Below are the code and all the weights of a small trained network. Each question names an input and a target symbol and asks about switching units off, where a switched-off unit gives its printed mean instead of its output.

import numpy as np


def w(rows, s, z=0):
    codes = np.array(rows[::2]) - 128.0
    scale = np.full(codes.shape[1], s)
    scale[-1] = z or s
    return codes * scale


def norm(h):
    return h / np.sqrt((h * h).mean(-1, keepdims=True) + 1e-5)


def softmax(a):
    e = np.exp(a - a.max(-1, keepdims=True))
    return e / e.sum(-1, keepdims=True)


def log_softmax(a):
    a = a - a.max(-1, keepdims=True)
    return a - np.log(np.exp(a).sum(-1, keepdims=True))


def net(x, mask):
    ids = ['αβδεζηθλμπστψω'.index(c) for c in x.split()]
    T = len(ids)
    res = E[ids] + P[:T]
    u = 0
    for l in range(2):
        r = norm(res)
        for j in range(3):
            rows = slice(3 * j, 3 * j + 3)
            q, k, v = (r @ M[l][rows].T for M in (Q, K, V))
            z = softmax(np.where(np.tri(T) > 0, q @ k.T / 3**0.5, -1e9)) @ v
            o = O[l][rows]
            res = res + np.where(mask[u + j], z, o[:, -1]) @ o[:, :-1]
        u += 3
    return log_softmax(norm(res)[-1] @ U[:, :-1].T + U[:, -1])


Q, K, V, O = {}, {}, {}, {}
E = w([
[78,154,120],'α',
[87,145,91],'β',
[3,136,90],'δ',
[147,102,203],'ε',
[90,92,126],'ζ',
[156,158,97],'η',
[169,162,137],'θ',
[102,67,111],'λ',
[90,77,139],'μ',
[121,71,174],'π',
[112,225,132],'σ',
[30,166,63],'τ',
[80,151,128],'ψ',
[121,192,129],'ω',
],0.033)
P = w([
[60,245,101],'0',
[67,214,104],'1',
[71,191,106],'2',
[84,186,113],'3',
[93,174,117],'4',
[103,167,122],'5',
[112,163,127],'6',
[122,159,131],'7',
[131,151,134],'8',
[141,145,138],'9',
[153,136,140],'10',
[168,126,147],'11',
[194,114,148],'12',
[230,109,161],'13',
],0.012)
Q[0] = w([
[139,212,147],'0.h1',
[110,45,44],'0.h1',
[145,234,171],'0.h1',
[132,170,84],'0.h2',
[132,118,130],'0.h2',
[105,77,134],'0.h2',
[83,146,208],'0.h3',
[74,3,152],'0.h3',
[64,32,101],'0.h3',
],0.06)
K[0] = w([
[175,91,101],'0.h1',
[41,169,117],'0.h1',
[197,81,103],'0.h1',
[112,160,113],'0.h2',
[133,125,141],'0.h2',
[97,77,138],'0.h2',
[62,122,185],'0.h3',
[180,44,181],'0.h3',
[157,2,114],'0.h3',
],0.059)
V[0] = w([
[200,151,2],'0.h1',
[116,91,59],'0.h1',
[100,73,162],'0.h1',
[141,204,102],'0.h2',
[140,95,144],'0.h2',
[93,156,116],'0.h2',
[102,117,173],'0.h3',
[115,173,170],'0.h3',
[168,59,152],'0.h3',
],0.049)
O[0] = w([
[160,253,214,105],'0.h1',
[126,236,107,152],'0.h1',
[175,121,33,96],'0.h1',
[156,195,39,199],'0.h2',
[136,90,157,72],'0.h2',
[97,168,122,205],'0.h2',
[66,111,155,157],'0.h3',
[147,65,169,161],'0.h3',
[82,211,179,5],'0.h3',
],0.038,0.018)
Q[1] = w([
[107,109,78],'1.h1',
[31,224,114],'1.h1',
[115,72,2],'1.h1',
[54,79,70],'1.h2',
[83,140,119],'1.h2',
[163,47,138],'1.h2',
[150,106,145],'1.h3',
[113,130,113],'1.h3',
[155,101,151],'1.h3',
],0.051)
K[1] = w([
[51,140,153],'1.h1',
[96,255,64],'1.h1',
[74,143,251],'1.h1',
[22,82,120],'1.h2',
[86,123,88],'1.h2',
[163,49,177],'1.h2',
[132,122,121],'1.h3',
[140,122,136],'1.h3',
[133,120,116],'1.h3',
],0.04)
V[1] = w([
[56,103,219],'1.h1',
[139,145,169],'1.h1',
[111,138,200],'1.h1',
[92,252,143],'1.h2',
[75,67,17],'1.h2',
[131,187,14],'1.h2',
[168,136,12],'1.h3',
[146,133,80],'1.h3',
[184,161,127],'1.h3',
],0.022)
O[1] = w([
[214,61,105,29],'1.h1',
[157,103,69,65],'1.h1',
[184,87,73,31],'1.h1',
[166,28,115,85],'1.h2',
[60,194,247,201],'1.h2',
[18,44,188,52],'1.h2',
[252,70,131,254],'1.h3',
[179,102,132,180],'1.h3',
[117,105,178,136],'1.h3',
],0.021,0.0076)
U = w([
[236,96,172,116],'α',
[172,231,150,98],'β',
[137,183,38,155],'δ',
[134,136,126,81],'ε',
[129,102,107,116],'ζ',
[57,231,61,2],'η',
[150,134,148,115],'θ',
[35,150,115,155],'λ',
[90,112,114,148],'μ',
[127,107,143,136],'π',
[133,127,186,189],'σ',
[113,142,134,129],'τ',
[150,3,176,52],'ψ',
[130,93,126,212],'ω',
],0.023,0.0093)

Each question gives the input, a string of symbols that net reads in full, and the target symbol t.
The units are the heads (3 rows each of Q, K, V and O). Each row of codes is followed by its name. A weight is (code - 128) times the scale printed after its matrix; where a second scale follows, it is the last column's (O and U).
mask holds one flag per head, layer by layer. A switched-off head (its flag False) gives its mean, the last column of its rows in O, instead of its output. The means were averaged over made-up inputs and are rounded, as every weight is.
A unit's drop is (log p(t) with every unit on - log p(t) with that unit switched off) / (log p(t) with every unit on - log p(t) with every unit switched off).
The circuit of an input: a set's keep is (log p(t) with only the set's units on - log p(t) with every unit switched off) / (log p(t) with every unit on - log p(t) with every unit switched off). Starting from all 6 units, units are removed one at a time, each time the one whose removal leaves the highest keep (on an exact tie, the one counted first), for as long as the keep stays at least 0.8.
circuit, biggest first: the units of the circuit, biggest drop first
most important unit: the unit with the biggest drop
which heads matter: for each layer, one digit per head in row order, 1 if its drop is at least 0.15 and else 0, layers parted by /
drop when u is switched off: that unit's drop, to one decimal
input π σ σ π λ, target σ: circuit, biggest first -> (0.h3; 0.h2)
input η σ ψ σ θ ψ σ, target α: circuit, biggest first -> (0.h1; 1.h2)
input σ λ λ, target σ: which heads matter -> 111 / 000
input ε η α ψ μ λ λ σ β σ θ σ η ζ, target σ: which heads matter -> 011 / 000
input σ λ ζ λ σ β θ σ λ δ η σ, target β: circuit, biggest first -> (0.h1)
input η σ σ δ η ε, target ψ: which heads matter -> 100 / 000
input α λ α α ω λ σ λ σ ψ α η τ ω, target β: which heads matter -> 110 / 000
input θ σ θ α λ σ λ λ η λ ζ, target λ: which heads matter -> 001 / 000
input ψ δ ψ α σ β τ λ η ψ λ τ, target η: which heads matter -> 011 / 000
input ζ λ ψ λ δ, target λ: which heads matter -> 001 / 010
input θ τ α σ θ ε τ β σ θ σ η μ, target σ: circuit, biggest first -> (0.h2; 0.h3)
input λ λ θ σ τ σ λ π λ ψ λ ζ, target ψ: which heads matter -> 110 / 000
input σ λ λ θ ω, target α: which heads matter -> 101 / 000
input η λ τ λ λ ζ α ω λ σ λ ψ π, target ψ: which heads matter -> 110 / 000
input λ σ α π λ τ θ σ δ λ π ε, target ψ: circuit, biggest first -> (0.h2)
input λ β λ η, target β: which heads matter -> 100 / 000
input ζ σ α, target λ: circuit, biggest first -> (0.h2; 1.h2; 0.h1)
input β σ μ η α α λ λ α η σ λ η ψ, target β: drop when 0.h2 is switched off -> 0.2
input λ ε λ ψ λ λ ω ψ δ λ, target ψ: drop when 1.h1 is switched off -> 0.2
input θ α σ η ψ σ ζ, target ψ: drop when 0.h1 is switched off -> 0.4
input λ θ θ θ σ θ ψ, target α: most important unit -> 0.h3
